guri_dur: [  90   63 -239  202  -37  -72  240   35  -59  245  321  158  211 -122
   31 -293 -122 -171 -115  259   84]
guri_dur: [  76  127  -43   -5  136 -113  217 -137  152  -93   -9  -82  212 -192
   71  102   36 -176   66   -1   -6]
duda_kofa: [-443  109   83 -180   55 -162  -50   55    2 -153  159 -222   12   13
   59 -257  -16   78  168  265   20]
gup_lin: [ 185 -156  -22   98 -103   47  -64  123 -139  240   48   49 -164  194
 -114   46  -48  100  -89   31   -2]
gup_lin: [ -70   75  334   21 -108  347  433  136  -17  120  278   -5  -19  473
  132 -196 -196  197 -241 -163   78]
gup_lin: [ 333   98 -589  236   26 -240  -81  -92   83   55  173  186  296 -423
   28 -290  149 -353   12   55   77]
pake_vever: [-285   19  259   97   10  -70   64  246   40   21  248 -205  -44  264
  -35 -294 -125 -112  -84  106  143]
nali_sen: [ -31    6    7  -30  -35  -95   49   10  -30  -41  100  -99  103 -108
   42 -150  -26   22   24  142  -32]
zur_riziz: [  71  -46   45 -135  -39  202 -180  -47  -69  -88 -181   31  -98   14
   -5   38    4  139    6 -168 -149]
zur_riziz: [  36  -67   30  119  -51  127   15   64  -19   92    8  103    6   49
  -97  -31  -88  -29 -164  -31   37]
zur_riziz: [ 164  117 -204  197  -45   46  331  -27  -44  226  223  231  148  -13
  181 -157  -24  -82 -110   10   89]
duda_kofa: [ 185 -174  180 -122 -188   68   45   70    6   47  107  -42  -90  264
 -108  170  -37  263  -79  -88   31]
duda_kofa: [ 292   91  -95 -156 -192   78  208 -135 -102   71  175  163   66  -61
  321  -33   43  242   66  -55  -77]
guri_dur: [ 143   65 -249   16   14  152  158 -183  -60  -49 -101  253  264 -234
  143 -118   13 -127  -63 -139  -94]
duda_kofa: [  60   11   71  -73   11  -70   33  -47   59 -106  -79  -46   16   21
  108  143  105  -55   84 -156    8]
guri_dur: [ 107  -67  133    5  -57  234  203    9  -40  112   23  114  135   38
  -87   46 -217  -44 -196    6  -39]
duda_kofa: [  11 -272    6 -131   -9 -102 -229   -6 -253  -21 -342  -55 -360  176
  -75  244   98  188  143  -54 -175]
gup_lin: [-144  143  188  -68  193 -172  129  -80  226 -310  -46 -268  -21  -23
   94  -34   44 -171  113 -147   -5]
nali_sen: [ -44    4  242   76 -150  257  104  226   84  143  284   32  160  285
  -72 -104 -146    5 -249  -42  202]
gup_lin: [ -70   96  145   22  176  -65  342  -54   98  -93   24  -36   24   84
   91  -90 -124 -358  -23 -113   10]
zur_riziz: [-169   29  115  -21   31  -41    7   70   31  -50   88 -114  -51   95
  -14 -135  -54  -19    6   51   31]
nali_sen: [  82  -84   47  -44 -154  128 -168   23 -206  143 -123  150 -229   66
   96  158   35  243   35  -30  -78]
pake_vever: [ 360 -195 -251  -67 -268  288  -45  -86 -336  227 -103  399   -8  -25
   44   83   -6  318  -98  -62 -162]
zur_riziz: [ 131   93 -225  109  -89 -126 -271   25  -20  106  113   40  -80 -205
  113  -98  161   99  110  107   34]
pake_vever: [ 167   49    8  259 -131   10   97  272   60  258  446   17   83  289
   44 -305  -34 -174 -181  -49  252]
nali_sen: [ 163  -26   16   91  -38   63   81    8  182   81  103  122  326 -188
 -201  139 -130 -240 -181   78  124]
nali_sen: [ -91   55  216    8   98   71   30   73   34  -44   16 -154 -159  179
   -7 -134 -117  -82  -32  -81  -45]
gup_lin: [  21  -30   34   94  -85  238   -1   43 -101  134  -51  182   55  -18
   -1   -4  -88   21 -152  -12  -10]
nali_sen: [  52  108   39   43   30  124 -108 -140  234 -158 -226   99  109 -291
   13  287  118  -25  -23 -210   44]
pake_vever: [ 238  220 -255    5   89 -105  276 -192  214 -141  181  -85  312 -243
  145 -146  112  -64   48  -80    1]
nali_sen: [ 228 -148 -150   90   48  181 -140  -57  -24  101 -244  131  -26  -68
 -291  236  -49   -6 -131  -64  -95]
nali_sen: [ 269  -98  -86  117   62  129   47   -6  -73  172 -133   75  -62  111
 -130  152  -55  -89 -104 -112  -79]
gup_lin: [ -61  -77   20   52  -35  -31 -234   90  -24  -37  -66   -4 -179   91
  -46  -62   64    5   -3  -93   34]
zur_riziz: [ -81   52  -97   39  111 -140  203  -38    5   -6   79  -28   63   -6
   30 -130  -33 -151   25   90   16]
gup_lin: [ -10   14  115   28  153  127   54   -8  109  -52  -99  -81   53   23
 -166   51 -131 -184  -98  -70  -44]
guri_dur: [ -22  -40  305 -132 -124  118  -52  197  -26   86  250 -146 -189  358
  -58 -118 -164  163  -46   33   15]
guri_dur: [-101   78  -64  136  106  117  -84   15   23   63  -88  117   15  -51
  -49  -21  -35 -180  -59  -10   33]
zur_riziz: [-49 -51  45  96 -51 -47 109 100  56  67 138   7  18 175 -63  -2  -3  -4
 -95  -2 164]
duda_kofa: [-382  -58  137 -121  156  -95  -72   39 -156 -102 -143 -213 -221  103
  -72 -124 -112   11  116  193 -154]
pake_vever: [-113  130  194 -171   65  103  299 -101  130 -187   65  -68   44  116
  111  -47  -80   33   -5 -151  -15]
zur_riziz: [ -30   90  180  -14  -29   42   10   32   71  -20  110  -23   96 -145
   46  -99 -130 -122  -35   88    3]
gup_lin: [  60  -93  -23  132   90  141   19   21  -58  120 -170  107    3   58
 -166  101 -106 -191 -137  -49  -38]
duda_kofa: [ -56   24  -73  -48   91 -168  127   25   -5  -17  126 -159   14  169
   24 -116   35  -57   93   49   20]
zur_riziz: [-581  134  218  -10  118  -45   28  230 -113  -22  230 -265 -227  361
   97 -543 -144   -5   54  192   25]
guri_dur: [ 173 -130 -190  -42   62  105  -22 -225 -222    3 -379  248  -10 -319
  -53  115 -104  -97  -11   16 -294]
guri_dur: [-123    0  160   26  139   -3   35  -20   63  -75 -161 -117 -121   24
  -85  125  -54  -46   -5  -25  -42]
guri_dur: [ 130  105 -136  -74  -37  -17  277 -108   38  -51  218   40  266 -115
  148 -211  -22  -27   -8    8  -11]
gup_lin: [-367  230  106 -164  300  -58  105 -161   37 -308 -211 -173  -13 -108
  216 -114   -2 -201  213  -42 -156]
pake_vever: [ 466   46 -179  124 -157  187   67 -115   80  128   19  276  219 -238
   85  181   86   52 -130 -181   38]
guri_dur: [-275  205  136 -159  196  155  284 -154   49 -223  -64  -96  191 -127
  118 -169 -162  -89   17   22 -150]
guri_dur: [ -10   33   13   -6  -80 -148  103   34  -96   42  133   -5  -36   47
  232 -120   56   16   87   43   29]
nali_sen: [-279   45  136   16  154 -265 -195  112  128 -121  -32 -289  -83   27
  -63   31   81 -173  156  106   89]
nali_sen: [  24  -17  -59 -121  108   38  -33  -88  -34  -67 -142  -47   45  -60
  -73   59  -34  -53   61   12 -141]
zur_riziz: [ -20 -239  186 -106   51  -36   21    4  -70  -34 -213 -164 -257  239
 -229  286  -65  160    2  -17 -110]
zur_riziz: [ -66  -15 -153  107  -18  -45 -144  122   59   88  140  -49   85   54
 -165  -57   70   56  -40  123  148]
pake_vever: [-191  298  124   41  155   40  398   70   98   10  310 -183   67  297
  244 -329  -64 -122    3  -55   90]
gup_lin: [ 149 -102 -206  128  -87   78  -13  -17 -223  219  -80  289  -91  -18
   28    8   -8   32  -71   10  -46]
pake_vever: [ 153  -87  -91  118 -114   64 -129  171   25  203  194  108   42  186
 -168  -36  -15  -65 -137  -16  165]
nali_sen: [ 103   39   34   60   49  -67  120  -17   86   -6   74  -19   30  -50
    4  -54  -69 -196  -34  -21   12]
nali_sen: [-122 -138 -191 -199  124 -190 -304  -62 -112 -130 -185 -174   13 -200
 -244    4    2    1  186  287 -195]
duda_kofa: [-209  159   83 -166   93   26  238 -144   47 -212  -17  -60   34   -7
  198  -87   -1   71   88  -72  -61]
duda_kofa: [ 134   20  261  100 -192  236  133   67  185   97  149  199  150   13
   -9  161 -105  -20 -246 -137  198]
duda_kofa: [ 256 -131 -135   -2    2   35  -52 -143  -38   -2 -276  143 -105  -57
  -68  309   92   60    3 -187  -93]
duda_kofa: [ 444  -59 -507  247 -226   24 -289  -18 -153  331   39  455  140 -384
   23    1  126  -42  -67   97   43]
guri_dur: [-252  206 -164  -64  113 -183 -113  -52    2 -142   36  -93    1 -134
  215 -236  154  -32  236   91   -7]
zur_riziz: [  -9   39  143  -47   58   27   24   37  253 -126   73 -198   11  193
 -130  102   37   46  -31 -165  108]
pake_vever: [ -60    9 -155   36  -32  -97 -141   81   -6   37  142    4  -92  124
   -8 -160   98   56   45   17  102]
nali_sen: [-210  -30  -64  -49  108 -272 -391  -66    0 -187 -280  -43 -171 -285
  -38  100  130 -120  226  106  -56]
gup_lin: [ 441   96 -416   69   77 -114  -32 -213  116  -35  -60   19  178 -359
   40   95  208  -62   96  -96  -77]
duda_kofa: [-266  108  222 -199  187  -84  167 -116    6 -284 -117 -245   45 -139
  126 -128 -112 -127  137   75 -190]
pake_vever: [-373  118   59  -89  192 -121  366  -37   17 -156  162 -198  177    4
   29 -360 -184 -159   22  227  -40]
nali_sen: [ 178   77   -8   14   18 -154  179  -76   83  -50  110  -44  113 -170
  126  -67  -10 -176   38    1  -15]
pake_vever: [ 185   10  -33   53   -6   63  -66  -21   70    7   -7   -7  106 -175
  -80   11  -33  -59  -64   -5  -40]
pake_vever: [ 137  135  328 -122  -91  266  340  -45  142  -77  141  -16  196   62
  186   24 -118   49 -117 -215    0]
zur_riziz: [-102 -138   89   57  -17  161  152   71 -127  107  -17  107   81   96
 -155  -79 -231  -88 -206   94  -22]
zur_riziz: [ 267  -94 -482  281  129    4 -125 -177  -19  115 -303  248  191 -512
 -282  163   14 -211 -117  115  -98]
gup_lin: [ -34 -148  384 -246 -199  -25   86  122   74  -32  141 -195 -193  498
  -29  334   67  435   38 -117  143]
guri_dur: [ 359  -98  -10  252 -181  110  -23  178  102  259  237  151   12  178
 -161   22  -39  -64 -260 -136  207]
nali_sen: [ -67 -108   -3  -43  -26 -104 -363   60  -17  -65  -73 -102 -133  -99
 -175   -9   20   68   64  127  -43]
guri_dur: [ 144   40  -46  129  117   61  143 -104  228  -44  -68   24  228 -202
 -170  161  -47 -189 -139  -69   39]
gup_lin: [-129  -27  345  -94  -60  328  191  113 -116   96   30   -9 -180  469
   45   15 -167  219 -123 -136  -27]
pake_vever: [ 142   53 -171   92  -72  -88  128   46  -62  107  237   32   44   84
  170 -251   69  -13    1  -19   59]
duda_kofa: [ 130 -174   30   97  -19   89  -38   48  -15   73 -150    3 -159  209
 -184  223   30  123 -116 -163   10]
gup_lin: [ -57   48  -87  -44   63   -1  129 -116  -13  -62  -61   34   -3  -28
   66   11   32   70   42  -27  -44]
duda_kofa: [-140  -34   78  -72  107 -209  -46   47  113 -162   18 -291   73    8
 -138  -13   16  -98   80  101   20]
zur_riziz: [ 110   -7  -60  183   51   33  -11   36  -30  139  -76   54  -52   25
  -22   65   13 -115  -57  -51   10]
pake_vever: [ -43  -66  231 -184  -32   88  163  -86  -49 -148 -183  -72 -186  222
  115  214   51  304   43 -232  -94]
pake_vever: [ 218  -51   34   89 -271  201  -23  116  -54  228  169  309  -27  170
   90   11   -8   66 -161 -158  148]
duda_kofa: [ -98  135 -103  -34  156 -104   81 -140   66 -176  -39  -37  215 -326
   68 -170  -33 -253   74   93  -81]
guri_dur: [ -87 -121   84  -41  -67   51 -117   -4 -100  -16 -207   91  -68  -28
  -22  181   19   94    0   -7  -33]
[  71  -50 -242   48    4 -304 -210  -30  -22   -7  -30  -24 -102 -164
  -14   23  172   -3  156  106    9] : zur_riziz
[-314  193  413 -172  187  204  516   11  -25 -106   93 -285   -1  372
  201 -218 -238   10  -13  -57 -125] : pake_vever
[ -78   68  313  123  -27  144  110   96  113   18   42  -44   17   53
   30   27  -93  -28 -147  -69   89] : pake_vever
[ 115    9   88  102  184 -149  220  -34  342 -148  -41 -271   77  127
 -159  285  111 -127  -38 -227  132] : pake_vever
[ 456 -237 -280  155 -111   24 -247   71 -161  257  -67  171 -208  147
 -172   94   78   26  -78 -137  -33] : guri_dur
[ 207 -268   12 -106 -178  258  163   10 -281  207    2  145  -99  257
 -150   54 -199  327 -177   26 -157] : zur_riziz
[ 190    5  -30   23 -135  245  -65  -11  -58  144   23  270   59 -104
   22    4  -94   -7 -117  -36  -24] : pake_vever
[-206 -162  169   30   -9 -183 -141  270   -1   50  135 -291 -195  390
 -222  -36    0   71    3  123  134] : gup_lin
[ -43  -12 -170   20  171 -138  -19 -144   -9 -126 -232    3  142 -329
  -58   21    9 -249   66   92 -114] : nali_sen
[ 171 -188  192 -103 -162  217    7  135  -95  152   83   -1  -90  358
 -150  103 -135  186 -136  -70  -19] : guri_dur
[  77   44   68   80   37 -120  230   90   87   96  243 -124   43  180
   10  -64  -52 -153  -31   28  108] : nali_sen
[ -55  115  -30  102  120 -235  -53   17  124  -66   17 -158  -81  -29
   80  -16  144 -130  128  -22   78] : pake_vever
[ -65  123  -44  121  189   48  233  -29   52   -1  -23  -66  104   51
   35  -78  -22 -165  -46  -61   -1] : guri_dur

damat-kel: [ 295 -130  306   54 -152  332   30 -279  157 -290 -111  312  141  172
 -123  196   -8   69  -47   30  123]
damat-kel: [ -36   60 -147 -268    9 -224 -222  -14 -126   18  135  168   99   44
  -77  -17  -25  -91   66  143   23]
durur-mase: [ 193  206    7   35 -135  -83  171  172   42   74  -63  120 -160   59
  -38  -59 -121  -51   85 -146   61]
gekeg-feful: [ -42   87   -1  141 -161   -3   29   60  -50  121   77  -91  -99  -70
  -49 -135   67   32  -67   26 -219]
redu-sul: [ 248   30  160 -193 -146  146  -83   -2  -55  -32  -19  108  -20   82
 -162  156  -48  161  121  213  197]
fum-bifi: [ 192 -210  174   30  -97  181  172 -158  172  -54  -12   -4   85  -10
    8   37   28 -107 -131   81   34]
lefub-bobet: [-490   39  -54  237  167 -104  -84   56 -109 -116  104 -166   32  -37
  228  -41  140   14  173 -241 -180]
damat-kel: [-176   25   69   46   35    8   12 -168   87 -236  157  108  169   46
  258   47  107 -195   -7  -13  -90]
durur-mase: [ -76 -326 -174  170  293   62 -170 -531   18 -365   24  251  206   62
  240 -112  -88   -8 -172  -15  235]
redu-sul: [  16 -147   77  -69   89  -34   20  -10   37 -153   55   64  138   13
   62  113   37  -42   82  -69   63]
lefub-bobet: [ 100   44  -56   16  -82  -30   36  -19    7  -70  -84  175  -56   95
  -23   22 -115  -39  -25   11  193]
durur-mase: [  43  507  167 -152 -261 -150  101  699 -158  546  -81 -328 -296 -136
 -348   49   74  182  295   32 -314]
damat-kel: [ -89 -329  -87  186  246   18  -30 -318   -4 -295   36   77  211  -41
  302  -61   87  -75 -209   -6   51]
durur-mase: [ -48 -169  -43   98  -80   36  -59  -44 -114  -43   56  -83   23  -13
   34  -72  155  -32 -102   22 -120]
redu-sul: [  63 -185   84  221  -43  256    1 -299   70 -178 -141   95   22  114
  -16  -11  -71   53  -43  -41  184]
durur-mase: [  56 -247 -103   29  177   32  -24 -148   20  -75  -60    6   35    4
   49  -51  -84   31  -51  -82  183]
lefub-bobet: [-190  -50  168   -1  -44   18  -43  -64   37  -44  131  -48  150  -28
  -45   75   93  -28  115   59 -128]
durur-mase: [ 117  119  109  182  -12    2  214  209   -2   57  -89  -67 -159  -98
   37   -1  -40  175   51  -69   31]
redu-sul: [ 187   26   40   26   -6   14  157    8   75 -123 -123  162  -28   83
   96   71  -97  -69    9  -61  230]
fum-bifi: [  69 -291 -103   94  -94   82 -170 -376  -34 -118   48  168  128  150
  -55 -234   31 -182  -87 -100  -45]
gekeg-feful: [ -35  105  257  100   35   94  147   14  154 -134   17   47   97  -32
   98  153   87   32   29  -75 -147]
damat-kel: [-100  216  208  244   10 -139  454  375  135  199  -37 -273 -182 -259
  100   35  -93   93  158  -37   21]
lefub-bobet: [ 179   73  113 -307 -172  104   -4 -117  197  -92  159  220   87  134
  -69  159  -35 -149  -32  125   23]
durur-mase: [-260  346 -130   42  156 -340  162  551 -148  260  -75 -305 -227 -224
  139   34   -4  106  107   -9  -36]
damat-kel: [ -32  252  -36 -245  -72 -196   -7  500 -171  304   -8 -237 -138  -95
 -122   89  120   35  107   67 -186]
damat-kel: [-238 -176   74  177  137   43  -75  -22 -128  109 -155 -287   23 -143
 -107    6  -11  237  132  127  110]
gekeg-feful: [  78   59  221   15   91   33  109  194  -18   43 -206  -76  -33  -68
  -80  191  -71  239  218   39  202]
gekeg-feful: [  89   28  261 -106   82  -17  238  332   36   98  -96 -213  -40 -194
  -17  292  -31  219  153  194  203]
damat-kel: [-356   94  -72  -42   96 -197  -70  210 -149  144   77 -275  -33 -104
   69   -5   49   -1  217   39  -35]
redu-sul: [-100 -139  -24  154  -24   70  -41 -154  -29  -17   27  -71   11  -61
   -8  -72   18   67 -121  118  -14]
gekeg-feful: [-217  236 -126  237   76 -120   82  288 -108  300 -176 -298 -265 -168
  -32 -126  -71  199   18  -55  -68]
damat-kel: [   9   15  -18 -139 -139   -6   -9 -114   88  -39  184   88  100   64
   67  -31   98 -286 -121   67 -169]
redu-sul: [   5 -131 -383 -268   51 -125 -285 -173 -150  -47   78  123   38  159
   67 -132  -40 -231  -81   52  164]
lefub-bobet: [ -61  144 -230 -331 -241 -202 -267   78 -206  219  226  -15  -41  120
 -117 -192   72 -286  125   89 -168]
gekeg-feful: [-130 -273 -133 -222  136   53 -364 -608   67 -340  294  305  390  220
  177  -94   67 -355  -35  -13  -28]
redu-sul: [   1  286  -82  129 -126  -46   40  258 -125  274 -152 -133 -275  -77
 -146  -94  -48  182  -52   54  -87]
gekeg-feful: [ 258 -122  415  -57  -70  261   28  -73  103  -43  -31   52  101  -31
 -271  210  -33  303  157  135   86]
fum-bifi: [ 106 -147  252 -112  217   54  104  142   17   21  -64 -176   56 -206
  -35  259  -48  334  148  207  249]
lefub-bobet: [-198  245   25  126   24  -37  -13  262  -96  114  -14 -175 -114  -71
    3  -11  124  150   94 -161 -293]
durur-mase: [  61   10  -42  147 -101   48  155    7   35   91 -118  -81 -126  -38
   24  -73  -42  -46 -173   77   52]
damat-kel: [-274  -36  -73  163  323 -109  129  -10   34 -208    2  -79   66  -92
  443   59   19  -69  -21  -71  135]
redu-sul: [ 346  118  227  216 -219  120  326  232   94  100 -138   -2 -162  -58
 -100  -12   57   98 -102 -142 -195]
fum-bifi: [ 103 -286   34   80   -6  216 -299 -608   14 -419   47  464  312  263
  -22  -72   43  -87  -71  -86    8]
lefub-bobet: [-119  131   51  183 -167   19  -40   76 -112  119   46 -116  -40  -30
  -48 -154  203  -16   -5  -71 -408]
fum-bifi: [-194  226 -184   57   29 -146  153  272   43  208   17 -236 -175 -119
  137  -80   58 -107 -171 -105 -256]
damat-kel: [-117   21 -209   40  159 -238    4   31  -35   64  -67   32   -3  -61
   38  -91 -106  -58  -58  -21   77]
gekeg-feful: [-145  157 -149   57  -73 -105  -85   72 -115   59   96  -29  -71   40
   71 -170  100 -119   10 -131 -240]
durur-mase: [ -56   44 -182 -206   38  -58  -49  164  -40  194   -7 -201 -123  -58
  -43   34  -28   23  -87  117   31]
fum-bifi: [-159   39   26  185  185 -177  300  293   31  125 -146 -267  -79 -218
  158   46  -29   29   36  -48   70]
fum-bifi: [-131  198   39   21 -378 -118  -24  128  -84   47  184   49  -22   81
  -90  -62  156 -217   80   -4 -304]
lefub-bobet: [  88   58  295  -63 -146   91   38   40   78  -57  100   81   88   22
 -122  144   76   53  150    6 -128]
redu-sul: [ -18  217 -258 -112   27 -181  -85  151 -131  200  -85  -23 -140   42
   -2 -139  -63 -100   14  -34    4]
fum-bifi: [ -18    4 -244  -61  -19 -198  -71   65 -121  227 -121  -42 -111   23
 -151 -164 -166  -86   58   23  178]
fum-bifi: [ -87 -196 -182   97  229 -108  102   19  -34  118  -96 -246  -66 -183
  133  -99 -104   36 -106   88  221]
damat-kel: [ 239  -20  233   50 -166  272    3  -85   90    8 -152  101  -30   59
 -322  107  -72  246  -10   45   36]
durur-mase: [ 120 -284  146  -44  -50  203  -85 -228   24 -161   90   51  122   35
  -71   75   27   97    9  109  103]
gekeg-feful: [ 104 -139 -152 -101  109  -85 -127 -100 -145   20 -124   58   55   60
   12  -99  -64  -95   44   61  231]
fum-bifi: [  45 -109  -56  196  186  -18  154   60    4   45 -254 -100 -100  -95
   36  -20 -144  147  -41  -66  250]
durur-mase: [ -91 -129  212   23   56  -16   99   40   19  -42  141 -152  124 -142
  103   76  105   20  140   75  -37]
redu-sul: [ 296  -15  375   82 -120  334  171 -233  274 -247  -64  273   55   92
  -74  217 -139  162   10   64  223]
redu-sul: [  97   10   95   -7  -48   98   91  -12   70   -1  -80   -2  -61   19
  -32   82 -115   60   54   83  217]
lefub-bobet: [-179   53 -172  281   40  -40   11  134 -101  274    0 -321 -169 -196
    2 -291  131  111 -202 -136 -429]
lefub-bobet: [  81  -19  -82   72 -255  -53  -58  -15 -149    3  -76  123  -26  148
  -94 -130   57 -194  -10  -33  -23]
damat-kel: [ 266   65   98 -190 -276   98  -47  -29   61   29   55  193  -13  138
 -255   41  -33  -32   15   48  -37]
lefub-bobet: [-116 -110   10  299  195   22   67 -221   51 -104  -73   17   75 -104
  146  -86  -63   77  -99   14   77]
durur-mase: [ 116  195  -67 -102 -334  -44   13  163  -53  133    9   57 -210  109
 -182  -16  -90  -52   38   76   74]
damat-kel: [ 254  303  344  -66 -345  177  109  169  176   43   12  193  -84   69
 -363  216  -18  198   55  -14 -200]
gekeg-feful: [-106 -179 -204  232  -52  -20  -99 -208 -129  114   -4 -103  -18  -67
  -25 -315   37  -60 -220   90 -116]
lefub-bobet: [ 253  -55  -98   63  -64   13  160   80  -21  207 -120 -130 -197  -69
  -19 -177  -95    4 -118   31  113]
gekeg-feful: [   6 -163  107  111    2   44  134  -39   51  -65  -60  -48   44  -85
   19   95  -14   49  -72  137  142]
fum-bifi: [  62   95  -65  -26  155  -56   50    1   52  -46  -13  103  -47  -41
  100   31 -146  104  -39   33  173]
lefub-bobet: [ -61   68  -64   53  -52  -47  -34  230 -157  276  -29 -274 -134 -114
 -109 -136  123   89  -12  -30 -272]
damat-kel: [-209 -131 -204 -169   13  -75 -326 -113 -191  -49  211  -42  100   87
   47 -102  138 -140   62    3 -105]
durur-mase: [  27 -165 -225 -279  133   -2 -291 -335   11 -196  304  214  184  109
  139  -95   40 -151 -134    1  -59]
fum-bifi: [  27 -116  230  -82  115  157   70  -82  193 -104   45  -27  117  -28
    3  190  -32   97  102   -9   86]
redu-sul: [-338 -165 -324  276    5 -183 -159  -91 -231  217  -45 -223  -42 -122
  -79 -344   37  -50 -173   70 -145]
redu-sul: [-206   71  -74  431   86 -158  288  360 -172  317 -239 -476 -308 -361
   90 -117  -62  276  -75  170  109]
fum-bifi: [-197  314 -123 -290  -63  -92 -167  262  -47  241  120 -161 -112   33
 -120   29   69  -39   96  -47 -278]
lefub-bobet: [  93   30 -155  129 -176 -151  -39   58 -216   57 -244  145  -88  137
 -123 -148  -53 -136   32  -41  142]
gekeg-feful: [-164 -277  -17  -28  195   17 -249 -402  -45 -343  103  207  285   87
  120   59  -22  -18   79   98  237]
redu-sul: [ -16   69   18   63   34   12  124  104   67  101  -21 -130  -91  -89
   28  -14  -22   58  -31  -39  -52]
gekeg-feful: [-258 -142  -85  165    3  -20  -94  -48  -85   42   90 -191   48  -46
   30 -169  181  -82  -45 -135 -303]
durur-mase: [ 139  305   72 -223 -127  -82  171  417   36  397 -217 -180 -208  -65
 -260  137 -126   42  101  146   82]
gekeg-feful: [ 435  -34  102 -278 -369  212 -165   42  -81  105   17  100  -58  198
 -376    0   93   20   53  -14 -138]
fum-bifi: [  41  -52  -12   14  329   36   69  -87  106 -114  -57   21   10  -45
  200   42 -159  132   47  -85  265]
durur-mase: [-113 -156 -105   26   75  -88  -42 -183   14 -158  -15  126  132   79
   95  -12  -44 -192  -17  -23  161]
redu-sul: [ -36  -28  137   -6  -52  -14   96  160   -2  120   50 -200   -5 -122
  -51   44   82   39   74   59 -103]
gekeg-feful: [ 118  -53  151 -164  -22  141 -156  -84    9 -141  184  123  156   34
  -63  107  170  102  -18   10 -235]
lefub-bobet: [ -85 -159 -154   29   67   15 -146 -312   -5 -223  159  146  150   98
  212 -134   85 -206 -132  -72  -73]
fum-bifi: [-200  248 -247 -130 -132  -99 -256   -1  -65   55  270   71  -23  120
    1 -180  161 -204  -92 -158 -480]
[  64   51 -135   48  -34 -137   68  215 -104  232 -168 -111 -172  -56
 -118 -106  -80   31  -12  -20   59] : fum-bifi
[ 197  -50 -296 -270   20  -83 -261 -223 -108   -7   37  252   46  172
  -15 -181  -91 -193  -72   56  136] : damat-kel
[-328 -132 -102  -92  277  -15  -54  -70  117  -39   76 -186   76  -98
  100  134  -50   52  -55   48   87] : gekeg-feful
[-247   91  -18  -96   40  -72 -151 -120   35 -193  138  181  167   86
   61  127   38 -100   24   33  -56] : damat-kel
[  42   34  125  -73   19   34   91   77   93   91   38 -101    8  -87
  -26   58   14   40   25   41  -73] : gekeg-feful
[ -83 -161 -212  136  244  -25  -10 -225   -2 -119  -20    9   63  -83
  267 -108   -9  -39 -293   76   79] : fum-bifi
[ 104  -18  257  -61 -133  151   13  -50   90 -111  137   83  101   27
  -71  130   96   50   57   33 -126] : gekeg-feful
[ 200    0   26 -133 -336   90   -4   62    0  175   19  -42  -64  112
 -211  -82  102 -195  -36  -26 -203] : damat-kel
[-462 -131 -267  329  228 -101 -175 -160 -127    3   81 -191   48  -99
  168 -303  129  -20 -113 -213 -311] : damat-kel
[  29    5   72  -90   -6   -6 -148    4 -107  -28  -21   83   57   72
 -126   52   -5   84  209    0   63] : fum-bifi
[  86  -57 -141  -84   19  -43  -60  -60  -51   11  -37   57  -20   57
   11  -67  -71  -74  -29   32  150] : redu-sul
[  50  141  -86 -113 -176  -62  -98  201 -160  294   67 -160 -112  -36
 -148 -165  149  -41  -26   25 -340] : durur-mase
